Here is a tiny trained network, its code and every weight. The questions are about switching its units off for an input and a class, where a switched-off unit gives its printed mean instead of its output.

import numpy as np


def w(rows, s, z=0):
    codes = np.array(rows[::2]) - 128.0
    scale = np.full(codes.shape[1], s)
    scale[-1] = z or s
    return codes * scale


def f(y):
    return y / 2 * (1 + np.tanh(0.7978845608 * (y + 0.044715 * y**3)))


def log_softmax(a):
    a = a - a.max(-1, keepdims=True)
    return a - np.log(np.exp(a).sum(-1, keepdims=True))


def net(x, mask):
    res = np.array(x, float).reshape(1, 4) / 4 @ E
    y = f(res @ A[0][:, :-1].T + A[0][:, -1])
    res = res + np.where(mask, y, B[0][:, -1]) @ B[0][:, :-1]
    return log_softmax(res[-1] @ U[:, :-1].T + U[:, -1])


A, B = {}, {}
E = w([
[78,40,101,171,220,60,56,194],'x0',
[115,121,132,157,128,149,111,119],'x1',
[62,238,94,61,202,151,51,115],'x2',
[186,149,65,212,193,118,125,2],'x3',
],0.0074)
A[0] = w([
[142,142,159,117,124,202,146,87,46],'N0',
[164,173,95,200,172,109,122,58,110],'N1',
[127,86,113,145,151,66,96,201,115],'N2',
[79,165,193,86,92,159,92,199,138],'N3',
[124,188,167,57,45,169,195,111,229],'N4',
[104,81,123,188,173,108,94,130,192],'N5',
[177,171,69,174,166,103,105,72,53],'N6',
[188,192,138,143,116,169,159,110,253],'N7',
[113,220,149,73,221,137,103,126,75],'N8',
[137,118,145,141,176,82,72,141,13],'N9',
[89,114,62,139,166,59,107,175,88],'N10',
[171,36,161,155,69,85,254,164,173],'N11',
[178,74,147,181,80,86,134,123,37],'N12',
[128,160,130,122,85,169,151,89,48],'N13',
[70,213,116,86,169,152,89,142,198],'N14',
],0.009,0.0049)
B[0] = w([
[138,205,170,92,91,159,96,144,145],'N0',
[61,173,135,183,164,97,155,189,209],'N1',
[126,181,189,107,121,130,71,204,184],'N2',
[51,117,97,220,159,87,210,159,212],'N3',
[187,177,140,150,151,93,82,188,254],'N4',
[174,153,205,67,138,149,39,160,198],'N5',
[80,160,93,207,88,69,194,173,189],'N6',
[165,155,138,124,197,92,40,177,215],'N7',
[102,129,200,156,134,254,155,53,195],'N8',
[102,185,214,107,75,151,148,137,140],'N9',
[174,197,201,120,64,124,60,152,175],'N10',
[89,142,191,178,214,186,128,50,254],'N11',
[102,195,206,94,100,209,161,117,164],'N12',
[175,204,202,87,49,116,109,187,151],'N13',
[144,93,178,158,172,162,113,43,224],'N14',
],0.0084,0.0096)
U = w([
[169,213,200,91,59,108,58,195,46],'0',
[111,136,196,143,155,178,147,61,74],'1',
[134,130,160,148,203,76,95,164,254],'2',
[48,160,143,207,119,55,187,204,160],'3',
[165,100,112,122,138,83,78,126,188],'4',
[158,28,6,45,28,66,199,123,2],'5',
[153,67,57,20,56,42,254,76,2],'6',
[150,62,49,78,2,39,195,112,2],'7',
],0.0079,0.0049)

Each question gives the input, the list of numbers given to net, and the class t.
The units are the neurons (one row each of A and B). Each row of codes is followed by its name. A weight is (code - 128) times the scale printed after its matrix; where a second scale follows, it is the last column's (A, B and U).
mask holds one flag per neuron, in row order. A switched-off neuron (its flag False) gives its mean, the last column of its row in B, instead of its output. The means were averaged over made-up inputs and are rounded, as every weight is.
A unit's drop is (log p(t) with every unit on - log p(t) with that unit switched off) / (log p(t) with every unit on - log p(t) with every unit switched off).
The circuit of an input: a set's keep is (log p(t) with only the set's units on - log p(t) with every unit switched off) / (log p(t) with every unit on - log p(t) with every unit switched off). Starting from the 12 units with the biggest drops (on a tie, the unit counted first), units are removed one at a time, each time the one whose removal leaves the highest keep (on an exact tie, the one counted first), for as long as the keep stays at least 0.8.
units of the circuit, in order: the units of the circuit, biggest drop first
unit that matters most: the unit with the biggest drop
top k neurons: the k neurons with the biggest drops, biggest first
drop when u is switched off: that unit's drop, to one decimal
input [3,-1,-2,2], class 4: unit that matters most => N3
input [0,-4,3,-5], class 3: top 3 neurons => N3, N5, N11
input [4,-3,-2,3], class 0: top 3 neurons => N3, N5, N14
input [8,7,0,-6], class 0: units of the circuit, in order => N10, N2
input [4,2,-5,0], class 1: top 2 neurons => N11, N4
input [-7,3,6,-8], class 3: top 3 neurons => N3, N5, N10
input [3,-5,-8,5], class 1: top 3 neurons => N11, N12, N4
input [6,-1,8,4], class 1: top 3 neurons => N8, N14, N4
input [1,-2,8,-4], class 1: top 2 neurons => N8, N14
input [-6,-4,3,8], class 3: top 3 neurons => N6, N1, N5
input [3,0,0,-8], class 3: top 2 neurons => N3, N7
input [-2,1,2,5], class 3: units of the circuit, in order => N6, N1
input [6,-3,-6,3], class 0: top 2 neurons => N5, N2
input [-4,5,0,-6], class 3: top 2 neurons => N3, N5
input [-3,1,3,8], class 3: unit that matters most => N6
input [8,5,-8,7], class 0: units of the circuit, in order => N5, N12
input [-7,8,5,-6], class 2: units of the circuit, in order => N3, N14, N4
input [3,0,1,3], class 4: units of the circuit, in order => N3, N11, N4, N12
input [6,-2,6,0], class 0: drop when N7 is switched off => -0.1
input [4,2,-1,8], class 3: drop when N13 is switched off => 0.0
input [-8,0,5,3], class 0: units of the circuit, in order => N13
input [-6,-3,-2,3], class 0: drop when N4 is switched off => 0.1
